Here is a tiny trained network, its code and every weight. The questions are about switching its units off for an input and a class, where a switched-off unit gives its printed mean instead of its output.

import numpy as np


def w(rows, s, z=0):
    codes = np.array(rows[::2]) - 128.0
    scale = np.full(codes.shape[1], s)
    scale[-1] = z or s
    return codes * scale


def norm(h):
    return h / np.sqrt((h * h).mean(-1, keepdims=True) + 1e-5)


def f(y):
    return y / 2 * (1 + np.tanh(0.7978845608 * (y + 0.044715 * y**3)))


def log_softmax(a):
    a = a - a.max(-1, keepdims=True)
    return a - np.log(np.exp(a).sum(-1, keepdims=True))


def net(x, mask):
    res = np.array(x, float).reshape(1, 8) / 4 @ E
    u = 0
    for l in range(2):
        y = f(norm(res) @ A[l][:, :-1].T + A[l][:, -1])
        res = res + np.where(mask[u : u + 5], y, B[l][:, -1]) @ B[l][:, :-1]
        u += 5
    return log_softmax(norm(res)[-1] @ U[:, :-1].T + U[:, -1])


A, B = {}, {}
E = w([
[114,132,129,145,136,126,120,135,117,137,129],'x0',
[181,140,70,124,105,232,107,84,138,248,61],'x1',
[128,131,117,127,123,120,122,129,135,133,139],'x2',
[128,123,133,139,123,141,136,125,123,124,133],'x3',
[131,129,128,128,139,132,135,128,126,123,126],'x4',
[147,124,113,130,135,130,131,127,133,120,142],'x5',
[67,52,65,106,126,129,158,154,108,101,95],'x6',
[150,88,126,211,150,105,121,114,248,123,22],'x7',
],0.011)
A[0] = w([
[140,133,125,198,151,102,156,114,206,110,58,179],'L0N1',
[219,254,229,162,134,123,99,115,149,135,142,254],'L0N2',
[135,162,47,111,100,212,127,85,139,211,102,181],'L0N3',
[118,89,165,187,135,71,120,144,205,46,103,74],'L0N4',
[155,114,129,57,115,144,123,191,77,141,184,208],'L0N5',
],0.0074,0.0068)
B[0] = w([
[161,117,110,233,121,104,145,206,183,88,156,215],'L0N1',
[158,149,196,110,148,91,102,72,158,151,194,245],'L0N2',
[139,139,153,124,165,254,140,160,38,189,56,231],'L0N3',
[93,96,177,39,157,103,199,216,76,245,205,189],'L0N4',
[78,208,79,86,211,143,102,121,56,114,107,206],'L0N5',
],0.0082,0.011)
A[1] = w([
[63,216,139,81,151,84,116,92,38,1,176,169],'L1N1',
[78,87,33,124,130,134,163,188,104,81,63,254],'L1N2',
[198,143,109,214,131,175,105,146,172,164,37,96],'L1N3',
[130,209,125,83,142,200,113,115,66,147,109,44],'L1N4',
[128,123,138,147,99,46,110,99,202,55,119,52],'L1N5',
],0.0096,0.0037)
B[1] = w([
[154,103,115,175,84,158,61,49,193,119,59,252],'L1N1',
[76,93,26,109,31,181,197,158,69,114,116,215],'L1N2',
[89,140,111,108,83,78,20,5,160,32,127,204],'L1N3',
[155,137,179,117,181,62,196,205,150,139,167,222],'L1N4',
[46,63,138,158,144,138,166,168,73,96,157,138],'L1N5',
],0.012)
U = w([
[171,173,170,154,137,86,10,9,204,102,110,250],'0',
[72,96,28,126,31,184,90,64,126,65,33,152],'1',
[138,137,219,184,216,32,152,198,187,145,221,151],'2',
[66,53,80,141,72,73,235,245,104,98,148,31],'3',
[207,233,204,61,239,141,150,147,86,230,157,34],'4',
[101,146,68,48,155,206,202,203,3,168,73,61],'5',
],0.016,0.0026)

Each question gives the input, the list of numbers given to net, and the class t.
The units are the neurons (one row each of A and B). Each row of codes is followed by its name. A weight is (code - 128) times the scale printed after its matrix; where a second scale follows, it is the last column's (A, B and U).
mask holds one flag per neuron, layer by layer. A switched-off neuron (its flag False) gives its mean, the last column of its row in B, instead of its output. The means were averaged over made-up inputs and are rounded, as every weight is.
A unit's drop is (log p(t) with every unit on - log p(t) with that unit switched off) / (log p(t) with every unit on - log p(t) with every unit switched off).
The circuit of an input: a set's keep is (log p(t) with only the set's units on - log p(t) with every unit switched off) / (log p(t) with every unit on - log p(t) with every unit switched off). Starting from all 10 units, units are removed one at a time, each time the one whose removal leaves the highest keep (on an exact tie, the one counted first), for as long as the keep stays at least 0.8.
circuit, biggest first: the units of the circuit, biggest drop first
unit that matters most: the unit with the biggest drop
top k neurons: the k neurons with the biggest drops, biggest first
top k neurons in layer l: the k neurons of layer l with the biggest drops, biggest first
drop when u is switched off: that unit's drop, to one decimal
input [-8,0,2,-6,-6,7,-2,-6], class 0: top 2 neurons -> L1N1, L0N3
input [-6,-6,-1,-6,2,-4,-1,7], class 2: unit that matters most -> L1N2
input [-7,0,-3,8,2,-4,-8,1], class 2: circuit, biggest first -> L1N1, L0N3
input [4,6,-8,-4,-6,7,-2,1], class 0: top 2 neurons -> L1N3, L0N4
input [8,-7,-6,-2,2,4,0,-2], class 0: top 2 neurons -> L1N2, L1N1
input [7,1,-7,3,-8,-7,6,-2], class 5: top 2 neurons in layer 1 -> L1N3, L1N4
input [-2,8,4,-3,-2,0,4,-1], class 5: top 2 neurons -> L0N3, L1N1
input [6,-2,8,6,-4,-3,4,-5], class 1: top 2 neurons -> L1N1, L0N2
input [4,8,-1,-2,2,-5,0,6], class 0: top 2 neurons -> L1N3, L1N2
input [6,-1,-2,4,-2,3,-3,-8], class 0: top 2 neurons -> L1N1, L0N3
input [2,-2,-6,7,7,-1,8,-3], class 1: top 2 neurons -> L1N1, L0N3
input [2,6,7,7,-5,6,5,0], class 5: top 2 neurons in layer 0 -> L0N3, L0N1
input [-6,-2,8,-6,2,8,5,1], class 3: top 3 neurons in layer 0 -> L0N3, L0N5, L0N4
input [8,8,-1,1,-3,-4,-1,-6], class 4: unit that matters most -> L1N2
input [-3,-3,-3,8,-5,7,7,0], class 1: top 2 neurons -> L0N3, L1N4
input [-6,-1,-2,3,-1,-4,3,-5], class 1: top 3 neurons -> L1N1, L0N2, L0N3
input [8,1,7,2,8,4,0,-3], class 4: top 2 neurons in layer 1 -> L1N4, L1N2
input [-5,-8,-3,6,-7,0,-6,0], class 0: top 2 neurons -> L1N1, L1N4
input [5,0,1,-8,-3,7,1,6], class 3: top 2 neurons -> L0N2, L0N4
input [-3,3,-3,2,-7,0,-2,0], class 4: top neuron -> L1N1
input [2,6,6,4,-5,4,0,-7], class 4: top 2 neurons -> L1N4, L1N2
input [2,-4,2,-6,2,5,3,-3], class 1: top 2 neurons -> L1N1, L0N2
input [-8,-1,-1,2,7,2,-7,1], class 2: top 2 neurons in layer 0 -> L0N5, L0N3
input [-8,-6,3,-3,7,4,4,-4], class 1: drop when L1N1 is switched off -> 0.2
input [-7,-5,6,1,-2,5,0,-7], class 0: drop when L1N2 is switched off -> 0.2
input [-1,4,0,7,0,-4,2,-3], class 5: drop when L0N2 is switched off -> 0.8
input [2,-3,-3,-2,5,2,0,6], class 2: circuit, biggest first -> L0N4
input [1,-2,5,-2,-2,3,6,-2], class 1: drop when L1N1 is switched off -> 0.2
input [-5,2,7,5,-8,8,1,-4], class 5: top 2 neurons in layer 0 -> L0N2, L0N5
